The same points and some others measured another way (B), then each row and its match in B:
B (71 x 38):
[[-145   75  -77  -52 -264  -10  -86  -16 -148  -26   46  214   63  102
  -165   35  131   34   71   22   61  -46 -130  106   11   40    4   66
     2  -39  -35 -117  121 -241  -59   63  110  -53]
 [-115 -137   91   76  160   62 -158 -123   20 -229  140 -197 -222 -262
    14    7  122 -246  -62  215  146   38   42  270  -83  289   63   34
   111  165  -50    7 -202  152 -185  132  -19  -14]
 [  38 -153  -55   93  199  106   13  133  -12   33  -10  -74  208    0
   113    9 -127  123 -218   59   10   62  190 -235   36  -51   25   24
   -60 -131   24  131 -109   50  131  -77  -37  -21]
 [ -54   62   21   22  148 -166 -111  -73  169   86 -209   29  304  150
   196 -127   79 -139  -23  199   61  -55  -77  -29  -12  -73  136  131
    93 -125   62   52  357  -90   11   13 -183   -5]
 [   1 -123  -52   82   76   88  -21   83  -39   15    6   10  172   31
   -12   31  -41  123 -169   52   56   51  106 -191   64  -16  -12   75
   -14 -111   23   57  -38 -105   92  -22   -1  -75]
 [  53 -604   -7  407 -202  281    4  177 -370 -120  426  164 -229  119
  -637   36  -96  414 -189 -123  192  333  267 -526  666 -134 -351  153
    50  -58  189 -115 -230 -701   67  -47  389 -483]
 [-199  211    4 -177 -186  -41 -131 -122  -39  -64   -8   50  -22 -198
    63  150  199 -116  126  153    4 -213 -200  391 -303  264  204   -6
  -111   43 -179  -96  -55  183 -171  170   38  142]
 [  -1   11   98   28  486 -144  -93  -65  313   54 -259 -271  281 -107
   532 -117  -34 -267 -127  311   -7  -97   77   31 -200   19  294   24
     2  -80    8  219  110  422   15  -21 -311  167]
 [-180   68  -19  -59 -190  -31 -124  -64 -122 -104   80   98  -78  -25
   -72   15  146 -116  119   93   60  -64 -120  271  -74  134   76    9
     3   53  -74 -110   21  -32 -142   89   96   19]
 [ -67   57   12   47  262 -306  -86   13  138  108 -246  -37  330  302
   460 -368  -94 -304   72  204  -44  -28   14   -5   53 -293  229  -27
    62 -140  125  121  466  156   39 -188 -196  113]
 [   5   27  -14   32  144  -57  -63  -19  167  129 -207   47  380   98
   115   -4   53   42 -143  150   67  -46  -27 -190  -17  -55   82  175
    40 -185   45   82  257 -158   95   32 -179  -41]
 [-187  387  -84 -271 -204 -194  -60  -21  -26  117 -194  162  271   49
   298   25   79  -83  212  104 -141 -300 -232  308 -331   12  311  -94
  -217 -119 -157  -44  205  272  -41    7  -14  276]
 [-148  -23  -22    5 -317   26  -86  -27 -203  -66  144  204  -88   27
  -261   78  137   66   94   21   80  -31 -112   91   92   71  -17   67
   -32   -4  -39 -161    8 -269 -104   84  207 -103]
 [-189   -2  -80  -31 -519  -79   10  159 -473   -8  223  290 -141  179
   -91  -60 -103  122  324 -102 -153  -94  -39  107  185 -206  108 -216
  -307  -71  -40 -204  -42   18  -64 -172  451   56]
 [-105  128 -134  -94 -136  -52   -8  110 -149   70  -45  150  222  165
   122  -50  -56   46   58    0  -79  -81  -27   33  -57 -110  111  -71
  -132 -127  -44   -7  104   55   52 -100   65  106]
 [-143  239 -174 -169 -385  -52  -21   70 -191  112  -60  352  276  225
   -75   54   77  169  119  -54  -51 -145 -184   43  -66  -79   58   13
  -133 -171  -74 -119  220 -218   39  -12  121   44]
 [-151   18    7  -16  -23  -52 -112  -44  -77 -114   61  -20  -73  -41
    79  -65   62 -196   80  134   32  -37  -28  255  -67   95  117  -40
     6   65  -48  -31  -12  136 -129   21   39   61]
 [ -41 -105 -113   24 -412  103   78  227 -380   94  169  286   71  113
  -209  139 -138  435   49 -147 -108  -54   58 -263  205 -183   -4  -67
  -333 -202  -35 -121 -153 -180  114 -119  375  -59]
 [ -15 -453  137  262   97  186  -54   46 -174 -214  342 -207 -386 -301
  -127   57  -85   29 -101  104   81  127  260  -52  214  132   -6  -46
   -86  102   11   -6 -498  128 -100    1  234 -119]
 [ -87   75   65   33  167 -247 -155 -128  197   49 -208   10  233  165
   227 -206  116 -276   45  246   86  -51 -117   71    6  -76  165  123
   151  -75   81   38  436  -67  -61   19 -203    5]
 [ -59  177  -13 -164  239  -48   -6   48  107   67 -182 -211  239 -245
   559   68  -97 -107  -37  194 -170 -244   52  196 -438  106  377 -169
  -287  -88 -179  170 -189  713   35  -51 -140  362]
 [ -48 -143   47   81  215   68  -89  -22   30 -122   64 -183  -51 -188
   102    8   11 -121 -124  176   79   31  111   76  -68  159   80   18
    29   50  -29   74 -189  181  -62   45  -46   11]
 [  86 -361  -46  260  270  147   12  179  -57  -19   84  -88  138  123
   -28 -116 -182  130 -290   30   90  238  312 -408  293 -147 -115   69
    76 -109  150  147  -71 -171  164 -139   -4 -188]
 [ -85 -231  -59  171   85   23  -67  114 -209 -162  190  -27  -95  193
   -26 -269 -110 -158  -23   28   80  225  191   10  248 -110  -81  -61
   145   54  116   25   10  -67  -23 -154   91  -92]
 [-124 -110   45   67   44   -2 -122  -48  -75 -165  130  -81 -166  -90
    16  -72   46 -203   30  148   85   37   32  212    9  118   64  -19
    54  103  -14  -22  -91   96 -139   31   56   -5]
 [ -14 -109   12   40  221   61  -20   77   -2  -35   19 -182   60 -170
   247   15 -110  -23 -124  132  -34  -25  174   -2 -102   62  151  -76
  -131  -37  -52  124 -236  350   30  -57  -22  105]
 [ -43  -24 -111   10   30   -6   20  168 -134   47   -9   35  201  151
   172 -104 -157   52  -30   11  -76    8  120  -92   24 -159   89  -95
  -114 -127    9   70   17  119  102 -170   43   73]
 [-113  108 -120  -85 -189  -24  -21   88 -155   55  -17  172  179  124
    27    6    0   79   56    1  -39  -79  -49   38  -48  -52   78  -26
  -117 -112  -53  -44   79  -35   30  -44   90   58]
 [ -56   10  -36   24   85 -100  -48   49    5   56  -91   25  219  146
   192 -133  -49  -66  -12  105  -13  -24   27  -45   21 -122  119    6
   -14 -108   41   56  181   33   43  -85  -61   41]
 [-195   97  -59 -100 -428  -98  -17   89 -342    6  127  226  -76   80
    11  -13  -33   41  301  -24 -145 -161 -101  198   20 -105  170 -183
  -290  -60  -91 -167  -20  126  -83  -99  325  128]
 [  58 -358  -18  237  168  119   21  183 -130  -29  129  -69   42   60
     0  -85 -212  144 -184   19   25  166  302 -335  279 -158  -47   -7
   -40 -100  107   95 -165  -46  119 -159   92 -120]
 [ -61 -199   28  104  -81   85  -29   65 -177  -80  186  -14 -140 -116
   -66   58  -47   82   -3   55    9   13  105  -24  103   36   47  -41
  -138  -10  -21  -38 -242   54  -48  -19  201  -42]
 [-165   93   22  -90  -14  -52 -105  -53  -48 -102   33  -67  -66 -158
   184    1   64 -210  101  162  -18 -124  -59  353 -214  170  204  -88
   -86   72 -118  -20  -99  329 -144   42   26  165]
 [ -20 -188  -57   83 -331  192   22  127 -280   19  198  223  -16  -25
  -356  233   -5  422  -65  -84   27   -3   43 -261  203   -5  -81   74
  -203 -132  -26 -120 -214 -330   61   28  310 -176]
 [-194  101  -29  -68 -172  -99 -110  -44 -141  -80   54   99  -49   55
    36  -79   88 -180  169   92    9  -76 -110  299  -60   44  117  -51
   -17   37  -53  -94   95   51 -134   17   91   72]
 [ -96  -44   57  -39 -229  153  -66  -59 -116  -69  148   30 -153 -368
  -176  344  147  178   -5   88   30 -156  -71  123 -145  305   96   43
  -219   12 -171 -116 -369   57 -119  202  197   -4]
 [ -37 -126 -113   76   14  111  -22  120 -141  -40   80   54  114  117
   -82  -40  -61   91 -138   -8   64  119  126 -128  103  -34  -80   33
    35  -64   34   37  -39 -160   77  -65   46  -88]
 [  13  -58  -41   -9  -46  138   37  117  -73   89   -2   25  177 -150
    37  226  -69  305 -136   33  -62 -107   79 -198  -76   43   99    2
  -277 -172  -97   45 -251  103  109    3   92   37]
 [-175  147   -4 -107 -145  -60 -122  -96  -50  -64    2   71   -7  -81
    27   51  162 -134  115  131   29 -140 -160  306 -179  167  146    7
   -34   30 -108  -84   34   67 -142  113   34   81]
 [-190  251   -6 -147 -150 -204 -122 -102   14   36 -132  128  140   66
   170  -49  147 -194  195  157  -15 -197 -224  294 -177   29  224    1
   -48  -42  -74  -75  275   81 -113   52  -26  139]
 [ -69  -61   96   94  179  -79 -162 -148  163  -54  -70  -61   71  -29
    47  -61  155 -197  -67  239  159   13  -52   57   13  100   74  176
   176    9   49   23  181 -114  -94  118 -146  -80]
 [ -47 -123  212  149  486 -141 -213 -230  351 -113 -128 -307    8 -172
   288 -154  147 -444 -106  401  187   15   15  169  -69  170  183  156
   249   86   67  129  147  170 -157  127 -308  -11]
 [-170  136  -21 -105 -207  -35 -112  -75  -82  -41   16  121   20  -50
   -36   84  161  -53  106   95   38 -133 -167  245 -139  154  110   34
   -45    3 -102 -104   42  -21 -119  109   67   47]
 [ -23  -22  -14  -38  -54  145  -11   35  -36   31   19    3  101 -236
    -7  267   29  231 -123   69  -12 -128   17  -63 -149  163  106   43
  -219 -104 -128    8 -265   91   36   93   69   30]
 [ -38  124 -186  -89  -71  -28   66  219 -134  172 -120  160  416  243
   211  -48 -167  191  -28  -45 -148  -82   50 -179  -43 -235  118  -88
  -205 -251  -24   71  121   69  194 -188   27  122]
 [-132  191   12  -49  -21 -265 -144 -126  131  101 -231  154  293  239
   159 -160  159 -206  123  188   55 -112 -215  100  -21 -101  165  133
   103 -119   48  -31  523 -170  -55   36 -142   17]
 [ -98  113  -20  -94  -83   59  -93  -79   43   -3  -53   54  117 -161
   -35  211  182   51  -64  125   67 -139 -125  122 -220  236   95  111
   -51  -45 -128  -32  -48  -30  -50  187  -33   18]
 [ -85    8   -7    8  -95   44 -113  -89   10  -25   -3  114   94  -27
  -181  115  191   44  -67  105  150  -29 -118   16  -17  151  -14  186
    74  -34  -27  -68   83 -295  -46  163  -14 -119]
 [-153   27   30  -30  -91    6 -132 -102  -40 -114   66   16  -87 -139
   -54   69  165 -114   43  142   94  -67 -101  249 -102  212   81   57
    15   70  -82  -78  -53    7 -151  140   45    7]
 [  26 -386   38  209 -154  297  -13   67 -205  -85  294   48 -176 -219
  -435  287   21  391 -201  -14  128   88  144 -300  243  143 -148  139
  -113  -48   -9  -83 -415 -327   14  112  274 -275]
 [  27 -134  -91   97   21  112    1  120  -64   63   -3   89  247  114
   -89   44  -56  232 -192   -1   53   68  110 -314  130  -87  -61  110
   -22 -169   52   49   18 -251  144  -38   23 -132]
 [  14 -161  -83  116  153   13   22  191 -104   42    6  -15  208  186
   159 -162 -204   59 -114   19  -37   98  218 -233  153 -220   28  -55
   -54 -140   85  116   18   40  142 -200   17   -5]
 [ -53   45  -11   28   59 -121  -85  -34   97   86 -156   87  282  170
    95  -91   68  -55  -31  140   62  -33  -65  -78   40  -89   81  139
    68 -137   63   24  322 -175   24    9 -115  -44]
 [  10 -291  -25  146 -137  172   56  201 -283    0  219   55  -55  -60
  -136  115 -176  331  -81  -58  -50   36  208 -282  219  -91  -11  -57
  -264 -124   -2  -24 -334  -24   84 -105  295  -89]
 [-176  146 -117 -121 -133  -80  -46   86 -206  -42   31   77   56  117
   185 -129  -42 -139  153   28  -84  -71  -21  269 -113  -41  145 -169
  -105   -5  -74  -22   37  230  -53 -111   94  173]
 [  44    9   25   60  421 -164  -49   11  289  171 -326 -125  479  122
   449 -163  -77 -112 -160  235   -6  -50   74 -203  -50 -169  207   91
    27 -210   86  219  314  146  135  -87 -313   80]
 [ -76  122 -220  -92 -177   18   34  191 -209  102  -46  236  329  278
    33  -37  -89  185  -10  -87  -74  -25   14 -105    3 -166   15  -46
  -119 -188  -21    3  129 -107  145 -136   79   45]
 [ -94  138 -205 -106 -155  -11   32  185 -205   90  -40  197  302  249
   107  -64 -108  112   28  -68 -103  -47   19  -34  -37 -160   64  -97
  -143 -165  -35   11  107   17  125 -155   78  103]
 [-217   89  -21  -70 -309  -59 -138  -89 -170 -107  110  175 -117   24
  -153    7  183 -112  186   67   66  -77 -179  314  -23  120   53   18
     7   58  -67 -175   81 -134 -179  103  157  -11]
 [-182   71   91  -22   48 -186 -175 -152   42 -112  -17  -67  -81  -52
   200 -141  133 -377  163  241   46  -87 -115  382 -108  104  211  -20
    66   97  -29  -38  138  204 -211   54  -44   98]
 [ -32   -5 -114  -15   25   28   16  145 -101   60  -32   45  238   95
   133  -25 -113  101  -74   15  -61  -22  100 -111  -21  -99   75  -49
  -122 -137  -14   69  -12   80  114 -112   24   61]
 [   1 -296  -28  229   55  114  -63   64 -102  -71  138   50   24  137
  -241  -68  -14   85 -176   28  174  210  147 -256  312  -52 -169  147
   157  -50  133    8   22 -402   45  -19   59 -260]
 [ -51   35   22   62  275 -300  -92    5  146  100 -231  -39  321  299
   430 -371  -79 -302   58  205  -20  -10   22  -21   72 -275  211   -6
    86 -135  133  127  467  120   34 -172 -198   78]
 [-218  265   50 -124  -89 -290 -191 -204  103    3 -169  103  111   82
   191 -124  233 -349  242  240   41 -192 -289  391 -162   54  247   61
    64    5  -38  -88  411   31 -187  104 -100  110]
 [ -23 -217    2  151  260    2  -39  103  -60  -83   72 -166    1   33
   207 -198 -163 -145  -86  113   13  115  229  -45  111  -84   67  -89
    14   -9   72  115  -84  207   15 -154   -8   20]
 [ -32  207   -4 -116  140 -104  -61  -58  227  172 -302    5  433  -41
   304   84   88    3  -77  200  -23 -213 -115  -17 -268   41  245  109
   -97 -193  -74   99  203  127   63   74 -226  131]
 [ -58 -220   24   95 -231  153  -14   76 -263  -76  257   67 -199 -172
  -219  178  -23  232    5   -3    6  -14   76  -66  133   71    8  -24
  -216  -25  -57 -106 -350  -45  -48   20  311  -85]
 [ -31  -88 -108   42  114   43    7  173 -134   -9   35  -35  147  115
   166 -123 -171    4  -94   17  -43   69  185  -80   35 -109   45  -92
   -60  -77   20  105  -61  140   96 -167   24   56]
 [-158   34  -87  -34 -261   80 -113  -51 -163 -108  122  198  -33   37
  -296   90  198   21   17   19  141   16 -130  145    0  166  -86  113
    91   34  -49 -135   32 -337 -100  139  114 -116]
 [-191  203  -83 -148 -388  -32 -101  -66 -142   -6   13  279   73   58
  -177  121  216   44  143   30   44 -143 -248  214 -100  112   52   83
   -46  -39 -101 -174  143 -238 -100  135  124   -8]
 [  65  -60   84   65  444   28  -76  -73  338   68 -223 -233  313 -227
   281  105   50  -27 -302  273   84  -66   77 -151 -182  150  160  178
    24 -119  -14  202  -18  157   67  114 -306   18]]
Rows of B count from 0, top down.

[  20 -110  -51   48 -186  151 -138 -105  -48  163  -79  141   -1 -193
  -35  -37  147   67 -121   50  191 -429   36 -103  -85 -135 -117 -145
  -21  -43   57  -73   40  -60 -241] => 14
[ 124  -59   22  125  110 -170   52  367  113  -93   91  -49   80  294
  345  -16  -40 -125 -135  -38 -151   95   49  -71 -155   46 -162 -159
  -63  -54  -60 -348 -170  -12   87] => 21
[-316   38  160  176 -250  196  113 -260  -57  388 -122  207   91   51
 -225 -263  142  -27  -17  330  185  267 -144   86  224   86  273 -366
  158  -99  241  108  288   60 -113] => 62
[-106  260  107   83 -134  141  -89 -169 -102  -93  -81  148 -109   42
 -131   78  -31   -7  130  -25   54   95   -8   86   18   57  391  -30
  181   74  229  236  173   56  -51] => 3
[  90 -317   83  -92 -451  130   69 -132  104 -181  199    7 -203  -16
   86   33  140 -321 -215  102 -341   16  195 -137 -153 -223  -71    6
  -18 -197  179 -179  -39 -152 -181] => 58
[  13  208  -39   48   77   35 -103   45   19 -183  -85  190 -148 -119
  -24  174 -197  139  226 -223  157 -423   67   99 -252  313  353  132
  109    5   95  254 -124  126    2] => 50
[ -87    1   20  172   20    6   30   84   16  256  -91  132  135   53
   48 -154   37   58  -54  104  197  -94  -73    3   -4  129   12 -283
   21  -66   28 -100   20   57  -43] => 67
[-103  206   87  106  -15   44   30    0   33 -102  -51  150  -68   86
  -54   49 -139   24  160  -36   33   63    6  135  -71  270  401  -10
  148  -14  156  199   32  102   46] => 36
[ 182    5  -79  -83  -40   29 -144    1  -29 -182   17  120 -218 -211
  156  184  -51 -102   70 -285   44 -659  162 -131 -398   79   46  114
   60 -102   74   21 -276   86 -100] => 33
[-115   92    0   83 -177  218 -124 -211  -74  126 -155  224  -43 -203
 -218   -5   38  166   59   39  277 -320  -19   55   -4   47  222  -77
   97   18  154  215  150   15 -193] => 17
[ 167 -225  -26  -26 -259   77  -83   41  119 -259  121   -3 -132  -42
   96  133   59  -60 -190  -11 -214 -190  196  -97 -197 -216 -153   80
 -101  -46   43 -166  -49 -205 -172] => 42
[  65 -233 -135   17 -177  151 -130  -63   39  198  -89  186  -21 -359
  -36  -35  128  156 -141   22  274 -769   79 -111 -198  -59 -205  -84
  -89 -123   -5  -71  -82  -77 -285] => 57
[-217   95   60  201    6   65   85   -1   33  274 -152  212  120   30
 -110 -176  -38  145   68  158  264  -19 -112  129   55  296  246 -247
   92  -71   98  103   96  101  -19] => 51
[-229 -254  103  150 -498  300   61 -255   85  250  -38  114   94  -16
 -296 -218  256   96 -276  484   13  285  -29   63  280 -249  -15 -269
  -53  -49  171  -42  423 -260 -291] => 29
[ -88  169  142   22 -313  202  -61 -248  -33 -271   12  110 -216   31
 -188  156  -32  -64   87   17 -135  213   72  103    6  -33  429  101
  157   59  291  268  212  -45  -91] => 0
[ -54 -108  159  203   74 -205  307  380  218   31  130  -51  162  502
  320 -201  -67 -219 -134  184 -267  572  -37   28  -12  220   -7 -302
  -26 -176   -4 -359  -93   28  197] => 18
[ 101  379  -48  194  197  -28 -331  245  -87 -303 -116   27   25  182
   51  263 -138  281   78 -229  108  -46    6   83  -52  -63  110   51
    4  358  -38   64  119  -53   15] => 43
[ 173  205   37  -80  -84   29 -165  -35  -72 -459   79   40 -302    9
  131  319 -109 -196  142 -324 -176 -187  169  -60 -305   -7  261  212
  139   37  174  110 -137   65  -14] => 47
[ 119  222 -136  175  211  -28 -306  257  -40 -124 -141   80   70   10
   66  173 -101  345   38 -210  260 -417   14   32 -127    5  -34    4
  -48  244 -105   -2   -4  -36  -54] => 37
[ -82 -269   50  126 -312  148   36  -66   69  254   -2   70  117   25
  -50 -198  219   -3 -283  326   19   75  -13  -54  120 -208 -195 -298
  -83  -90   68 -224  185 -173 -223] => 54
[  30  149   91  152 -192  101 -207   32  -40 -318   22  -58   -8  302
  -34  169   55   49 -144   59 -206  480   47   56  146 -373   37  -22
  -20  294  100  -60  342 -244  -95] => 6
[ -16   46   77  115  -64    7    4   80   25  -71   20   40    3  183
   84    7   -4  -69  -46   30  -78  169   17   11  -30   18   93 -118
   43    2   83  -74   41  -11    1] => 66
[  25  152  143   23  -85  -14   26   14  -13 -262   81   27 -153  218
  135  114  -76 -256   75 -105 -223  235   72    3 -133   64  275   -3
  147  -33  187   19  -42   72   69] => 40
[-150   28  204   94 -371  180   27 -235  -69   28   24   48  -27  209
 -101  -78  169 -214 -120  244 -164  540  -21   10  207 -222  172 -219
  119   15  264  -28  324  -84 -118] => 34
[-208  141   61  226  -62  132  -24  -57  -37  232 -168  176  131   49
 -180 -133   27  195   20  176  256   82 -123  130  158   98  212 -245
   77   56  112  107  245   15  -85] => 26
[ 113 -401   86   -5 -327   -2  122   35   75   90  194  -62   15  157
  280 -164  252 -407 -373  200 -296  139  101 -247  -86 -297 -380 -284
  -91 -240   61 -502  -80 -140 -141] => 59
[ 328 -362  -69 -227 -273    7   12   50  190 -420  263    5 -360 -218
  292  227  -17 -314 -114 -219 -353 -607  348 -219 -552  -34 -140  265
  -72 -298   73 -188 -440  -78 -133] => 68
[-174  266   39  240   13  119 -111  -10  -44   65 -191  166   94   73
 -194   -3  -59  293   90   77  248   72  -94  185  128  110  294 -132
   81  177   93  199  272   -2  -50] => 60
[ -98  138   29  342  167  -72  -13  355  111   40 -103   29  267  361
   33  -75  -88  298  -75  151   84  360 -108  177  154   94   33 -237
  -70  178  -77 -122  194  -93   77] => 25
